Here is a tiny trained network, its code and every weight. The questions are about switching its units off for an input and a target symbol, where a switched-off unit gives its printed mean instead of its output.

import numpy as np


def w(rows, s, z=0):
    codes = np.array(rows[::2]) - 128.0
    scale = np.full(codes.shape[1], s)
    scale[-1] = z or s
    return codes * scale


def f(y):
    return np.maximum(y, 0)


def softmax(a):
    e = np.exp(a - a.max(-1, keepdims=True))
    return e / e.sum(-1, keepdims=True)


def log_softmax(a):
    a = a - a.max(-1, keepdims=True)
    return a - np.log(np.exp(a).sum(-1, keepdims=True))


def net(x, mask):
    ids = ['αβγδηπτψω'.index(c) for c in x.split()]
    T = len(ids)
    res = E[ids] + P[:T]
    r = res
    for j in range(2):
        rows = slice(2 * j, 2 * j + 2)
        q, k, v = (r @ M[0][rows].T for M in (Q, K, V))
        z = softmax(np.where(np.tri(T) > 0, q @ k.T / 2**0.5, -1e9)) @ v
        o = O[0][rows]
        res = res + np.where(mask[j], z, o[:, -1]) @ o[:, :-1]
    y = f(res @ A[0][:, :-1].T + A[0][:, -1])
    res = res + np.where(mask[2:6], y, B[0][:, -1]) @ B[0][:, :-1]
    return log_softmax(res[-1] @ U[:, :-1].T + U[:, -1])


Q, K, V, O, A, B = {}, {}, {}, {}, {}, {}
E = w([
[183,53,80,137,114,118],'α',
[147,55,120,115,140,157],'β',
[135,140,58,62,133,103],'γ',
[117,114,123,66,144,140],'δ',
[197,104,77,102,200,105],'η',
[162,166,168,185,124,8],'π',
[83,99,79,117,79,115],'τ',
[89,97,144,96,103,135],'ψ',
[134,106,216,83,122,105],'ω',
],0.013)
P = w([
[83,106,91,198,233,129],'0',
[40,47,118,146,240,6],'1',
[105,131,115,150,174,133],'2',
[109,91,102,148,173,164],'3',
[51,50,146,80,182,2],'4',
[142,143,132,117,117,140],'5',
[136,91,122,110,119,183],'6',
[84,47,166,55,124,28],'7',
[169,159,147,78,64,152],'8',
[161,93,144,75,66,206],'9',
[103,50,181,15,78,60],'10',
[197,158,143,47,32,161],'11',
],0.0076)
Q[0] = w([
[177,246,105,207,106,177],'h1',
[119,34,66,49,193,240],'h1',
[141,116,215,123,118,28],'h2',
[75,4,106,19,140,22],'h2',
],0.026)
K[0] = w([
[30,88,75,208,115,110],'h1',
[149,54,100,45,105,148],'h1',
[146,208,198,142,36,127],'h2',
[153,113,151,38,1,158],'h2',
],0.03)
V[0] = w([
[209,134,133,151,125,83],'h1',
[159,122,163,99,194,161],'h1',
[34,101,137,183,47,150],'h2',
[120,118,4,137,93,110],'h2',
],0.029)
O[0] = w([
[196,120,98,154,168,55,173],'h1',
[136,181,225,135,139,134,254],'h1',
[30,172,139,213,100,65,127],'h2',
[164,133,178,111,8,83,178],'h2',
],0.015,0.0091)
A[0] = w([
[129,99,146,100,84,115,6],'n1',
[178,132,108,121,75,150,82],'n2',
[168,50,160,253,104,203,8],'n3',
[122,119,107,150,148,77,17],'n4',
],0.02,0.0026)
B[0] = w([
[170,109,72,118,134,152,250],'n1',
[71,167,135,137,153,105,243],'n2',
[144,127,116,254,123,162,147],'n3',
[104,104,149,114,101,153,194],'n4',
],0.02,0.017)
U = w([
[128,144,60,235,160,41,51],'α',
[200,172,144,184,96,211,181],'β',
[106,171,61,88,109,154,92],'γ',
[146,146,196,36,62,253,109],'δ',
[243,191,217,125,156,33,198],'η',
[173,39,126,93,138,80,200],'π',
[163,132,124,124,2,106,108],'τ',
[10,129,168,151,125,54,183],'ψ',
[61,103,106,166,225,142,3],'ω',
],0.0044,0.0043)

Each question gives the input, a string of symbols that net reads in full, and the target symbol t.
The units are the heads (2 rows each of Q, K, V and O) and the neurons (one row each of A and B). Each row of codes is followed by its name. A weight is (code - 128) times the scale printed after its matrix; where a second scale follows, it is the last column's (O, A, B and U).
mask holds one flag per unit, heads first, then neurons. A switched-off unit (its flag False) gives its mean, the last column of its rows in O or B, instead of its output. The means were averaged over made-up inputs and are rounded, as every weight is.
A unit's drop is (log p(t) with every unit on - log p(t) with that unit switched off) / (log p(t) with every unit on - log p(t) with every unit switched off).
The circuit of an input: a set's keep is (log p(t) with only the set's units on - log p(t) with every unit switched off) / (log p(t) with every unit on - log p(t) with every unit switched off). Starting from all 6 units, units are removed one at a time, each time the one whose removal leaves the highest keep (on an exact tie, the one counted first), for as long as the keep stays at least 0.8.
units of the circuit, in order: the units of the circuit, biggest drop first
unit that matters most: the unit with the biggest drop
top k neurons: the k neurons with the biggest drops, biggest first
heads that matter: for each layer, one digit per head in row order, 1 if its drop is at least 0.15 and else 0, layers parted by /
input π α γ β β, target γ: unit that matters most	n2
input δ η τ τ β, target τ: heads that matter	01
input ψ α ψ π γ η β τ π π α α, target α: heads that matter	11
input ψ γ α β δ η γ β, target η: heads that matter	10
input η τ β, target β: heads that matter	10
input η π η δ β ψ β τ, target ψ: heads that matter	01
input η α γ ψ ω ψ η α η δ α, target η: heads that matter	10
input γ ω β α α ψ η, target η: units of the circuit, in order	h1; h2
input τ ψ γ, target γ: units of the circuit, in order	n2; n1; h2; h1
input δ γ δ γ τ α τ π, target τ: units of the circuit, in order	n4; n2; h2
input β η ψ γ π, target ψ: heads that matter	01
input π α π ψ η, target ψ: top 2 neurons	n4; n1
input α α ω α ψ, target ω: heads that matter	01
input η α η π η π α α ω η γ, target ω: heads that matter	01
input ψ η η ω α, target ω: heads that matter	01
input η β ψ β γ τ η η, target τ: units of the circuit, in order	h2; n2
input α η τ δ γ, target τ: top 2 neurons	n1; n2
input η η η π β ψ α ψ β δ γ, target δ: unit that matters most	h1
input α β β γ β, target γ: heads that matter	11
input ψ π τ η γ η, target γ: top 3 neurons	n1; n2; n3
input η ψ τ γ α η ψ τ ψ η η ψ, target η: top 3 neurons	n2; n1; n3
input ψ τ γ γ α, target γ: units of the circuit, in order	n1; n2; h2; h1
input π η π τ ω ω α δ, target ω: units of the circuit, in order	h2
input τ ω α γ γ π α α ω η, target η: top 2 neurons	n2; n4
